Here is a tiny trained network, its code and every weight. The questions are about switching its units off for an input and a target symbol, where a switched-off unit gives its printed mean instead of its output.

import numpy as np


def w(rows, s, z=0):
    codes = np.array(rows[::2]) - 128.0
    scale = np.full(codes.shape[1], s)
    scale[-1] = z or s
    return codes * scale


def f(y):
    return np.maximum(y, 0)


def softmax(a):
    e = np.exp(a - a.max(-1, keepdims=True))
    return e / e.sum(-1, keepdims=True)


def log_softmax(a):
    a = a - a.max(-1, keepdims=True)
    return a - np.log(np.exp(a).sum(-1, keepdims=True))


def net(x, mask):
    ids = ['αβγδεζηθλμξπστφψ'.index(c) for c in x.split()]
    T = len(ids)
    res = E[ids] + P[:T]
    u = 0
    for l in range(2):
        q, k, v = (res @ M[l].T for M in (Q, K, V))
        z = softmax(np.where(np.tri(T) > 0, q @ k.T / 4**0.5, -1e9)) @ v
        res = res + np.where(mask[u], z, O[l][:, -1]) @ O[l][:, :-1]
        u += 1
        y = f(res @ A[l][:, :-1].T + A[l][:, -1])
        res = res + np.where(mask[u : u + 8], y, B[l][:, -1]) @ B[l][:, :-1]
        u += 8
    return log_softmax(res[-1] @ U[:, :-1].T + U[:, -1])


Q, K, V, O, A, B = {}, {}, {}, {}, {}, {}
E = w([
[56,136,167],'α',
[54,134,169],'β',
[243,51,179],'γ',
[54,136,170],'δ',
[55,135,169],'ε',
[66,143,164],'ζ',
[56,136,164],'η',
[70,147,155],'θ',
[78,153,159],'λ',
[100,165,149],'μ',
[107,168,143],'ξ',
[116,178,143],'π',
[132,208,147],'σ',
[137,216,151],'τ',
[154,248,155],'φ',
[73,63,205],'ψ',
],0.011)
P = w([
[27,160,114],'0',
[34,159,143],'1',
[47,157,159],'2',
[64,148,168],'3',
[77,142,179],'4',
[94,133,189],'5',
[108,126,199],'6',
[122,120,209],'7',
[137,112,219],'8',
[154,101,230],'9',
[161,96,240],'10',
[171,89,255],'11',
],0.009)
Q[0] = w([
[76,184,231],'0.h0',
[85,163,212],'0.h0',
[43,172,251],'0.h0',
[191,169,58],'0.h0',
],0.016)
K[0] = w([
[188,81,163],'0.h0',
[191,86,167],'0.h0',
[210,85,175],'0.h0',
[3,140,137],'0.h0',
],0.016)
V[0] = w([
[84,165,161],'0.h0',
[178,255,78],'0.h0',
[197,229,79],'0.h0',
[90,21,177],'0.h0',
],0.0074)
O[0] = w([
[142,200,127,191],'0.h0',
[126,136,240,6],'0.h0',
[121,115,254,2],'0.h0',
[123,120,7,238],'0.h0',
],0.0064,0.0049)
A[0] = w([
[193,215,90,133],'0.n0',
[50,132,195,187],'0.n1',
[49,104,194,253],'0.n2',
[144,146,175,45],'0.n3',
[102,192,255,138],'0.n4',
[161,96,146,203],'0.n5',
[181,203,167,121],'0.n6',
[83,57,135,111],'0.n7',
],0.0068,0.0041)
B[0] = w([
[181,195,79,157],'0.n0',
[135,93,197,223],'0.n1',
[127,69,181,253],'0.n2',
[141,128,67,134],'0.n3',
[207,167,254,206],'0.n4',
[44,97,121,152],'0.n5',
[168,185,102,155],'0.n6',
[169,133,51,146],'0.n7',
],0.0072,0.0053)
Q[1] = w([
[2,201,184],'1.h0',
[130,47,2],'1.h0',
[248,70,87],'1.h0',
[11,205,205],'1.h0',
],0.004)
K[1] = w([
[255,178,45],'1.h0',
[11,147,112],'1.h0',
[62,75,163],'1.h0',
[231,164,88],'1.h0',
],0.0057)
V[1] = w([
[254,245,90],'1.h0',
[123,175,100],'1.h0',
[194,198,100],'1.h0',
[34,50,137],'1.h0',
],0.0058)
O[1] = w([
[254,66,100,11],'1.h0',
[156,136,147,121],'1.h0',
[222,92,118,50],'1.h0',
[80,170,132,149],'1.h0',
],0.0081,0.0011)
A[1] = w([
[156,140,112,131],'1.n0',
[167,219,48,171],'1.n1',
[204,67,214,76],'1.n2',
[24,154,100,162],'1.n3',
[103,117,118,131],'1.n4',
[105,183,194,229],'1.n5',
[189,73,203,1],'1.n6',
[2,8,126,117],'1.n7',
],0.0072,0.0065)
B[1] = w([
[122,134,96,136],'1.n0',
[129,109,65,183],'1.n1',
[174,186,86,200],'1.n2',
[109,149,112,247],'1.n3',
[131,145,121,152],'1.n4',
[151,37,226,255],'1.n5',
[149,248,48,173],'1.n6',
[139,201,66,221],'1.n7',
],0.012,0.0081)
U = w([
[166,125,175,148],'α',
[104,51,183,192],'β',
[162,108,183,155],'γ',
[125,113,118,38],'δ',
[87,128,153,130],'ε',
[108,159,2,133],'ζ',
[98,173,140,3],'η',
[87,148,135,141],'θ',
[154,35,199,200],'λ',
[86,146,151,108],'μ',
[132,35,180,177],'ξ',
[81,174,144,71],'π',
[78,109,169,194],'σ',
[182,161,94,65],'τ',
[79,190,146,58],'φ',
[78,164,128,128],'ψ',
],0.0082,0.0062)

Each question gives the input, a string of symbols that net reads in full, and the target symbol t.
The units are the heads (4 rows each of Q, K, V and O) and the neurons (one row each of A and B). Each row of codes is followed by its name. A weight is (code - 128) times the scale printed after its matrix; where a second scale follows, it is the last column's (O, A, B and U).
mask holds one flag per unit, layer by layer, with each layer's heads first. A switched-off unit (its flag False) gives its mean, the last column of its rows in O or B, instead of its output. The means were averaged over made-up inputs and are rounded, as every weight is.
A unit's drop is (log p(t) with every unit on - log p(t) with that unit switched off) / (log p(t) with every unit on - log p(t) with every unit switched off).
The circuit of an input: a set's keep is (log p(t) with only the set's units on - log p(t) with every unit switched off) / (log p(t) with every unit on - log p(t) with every unit switched off). Starting from the 12 units with the biggest drops (on a tie, the unit counted first), units are removed one at a time, each time the one whose removal leaves the highest keep (on an exact tie, the one counted first), for as long as the keep stays at least 0.8.
units of the circuit, in order: the units of the circuit, biggest drop first
unit that matters most: the unit with the biggest drop
k most important neurons of layer l: the k neurons of layer l with the biggest drops, biggest first
drop of u: that unit's drop, to one decimal
input δ ψ λ β ε ε ψ ζ, target ζ: unit that matters most : 0.h0
input ψ δ ψ ψ μ ξ, target ζ: units of the circuit, in order : 0.h0, 1.n5, 0.n4
input τ ξ τ π, target α: units of the circuit, in order : 0.h0, 0.n4, 1.h0, 1.n2
input ε ψ ψ ψ φ η α λ ψ ξ, target ζ: units of the circuit, in order : 0.h0, 1.n5
input β β ζ θ μ π π π λ, target λ: units of the circuit, in order : 0.h0, 1.n5, 1.n7, 0.n4
input δ λ ζ δ λ λ α ξ, target λ: units of the circuit, in order : 0.h0, 1.n5, 1.n7, 1.n6
input β τ δ ε ψ ε μ η π λ φ δ, target τ: 2 most important neurons of layer 0 : 0.n4, 0.n6
input β λ θ ψ λ, target ζ: 2 most important neurons of layer 1 : 1.n1, 1.n5
input δ ζ π, target λ: units of the circuit, in order : 0.h0, 1.n5, 0.n4, 1.n7
input δ φ ψ δ φ ξ, target τ: 2 most important neurons of layer 0 : 0.n0, 0.n6
input ξ σ μ π ζ, target λ: 3 most important neurons of layer 1 : 1.n5, 1.n7, 1.n3
input ε φ λ δ β β π φ σ π, target τ: 4 most important neurons of layer 0 : 0.n4, 0.n6, 0.n0, 0.n3
input ζ τ θ, target α: 2 most important neurons of layer 1 : 1.n6, 1.n2
input λ φ π, target τ: unit that matters most : 1.h0
input ζ φ τ, target τ: 2 most important neurons of layer 1 : 1.n6, 1.n2
input ψ β ε ε φ π α π ζ λ, target λ: 3 most important neurons of layer 1 : 1.n7, 1.n6, 1.n3
input β σ τ ζ, target α: 2 most important neurons of layer 1 : 1.n6, 1.n2
input δ δ δ δ δ β μ ψ ψ π ε, target ζ: 3 most important neurons of layer 0 : 0.n4, 0.n1, 0.n2
input λ ψ ψ ψ π ξ δ β β π π ξ, target λ: 3 most important neurons of layer 1 : 1.n7, 1.n5, 1.n3
input λ η μ σ δ β ψ ψ π ζ, target ζ: 3 most important neurons of layer 0 : 0.n4, 0.n1, 0.n2
input ψ α φ λ ψ λ, target ζ: drop of 1.n5 : 0.2
input β η φ θ, target τ: drop of 0.n6 : 0.3
input δ δ φ σ η, target τ: 3 most important neurons of layer 0 : 0.n4, 0.n6, 0.n0
input ε π σ, target γ: drop of 1.n4 : 0.0
input ψ π ψ ε σ, target ζ: drop of 1.n6 : -0.1
input α ε τ σ ε λ μ σ δ ψ τ, target ζ: 2 most important neurons of layer 1 : 1.n1, 1.n5
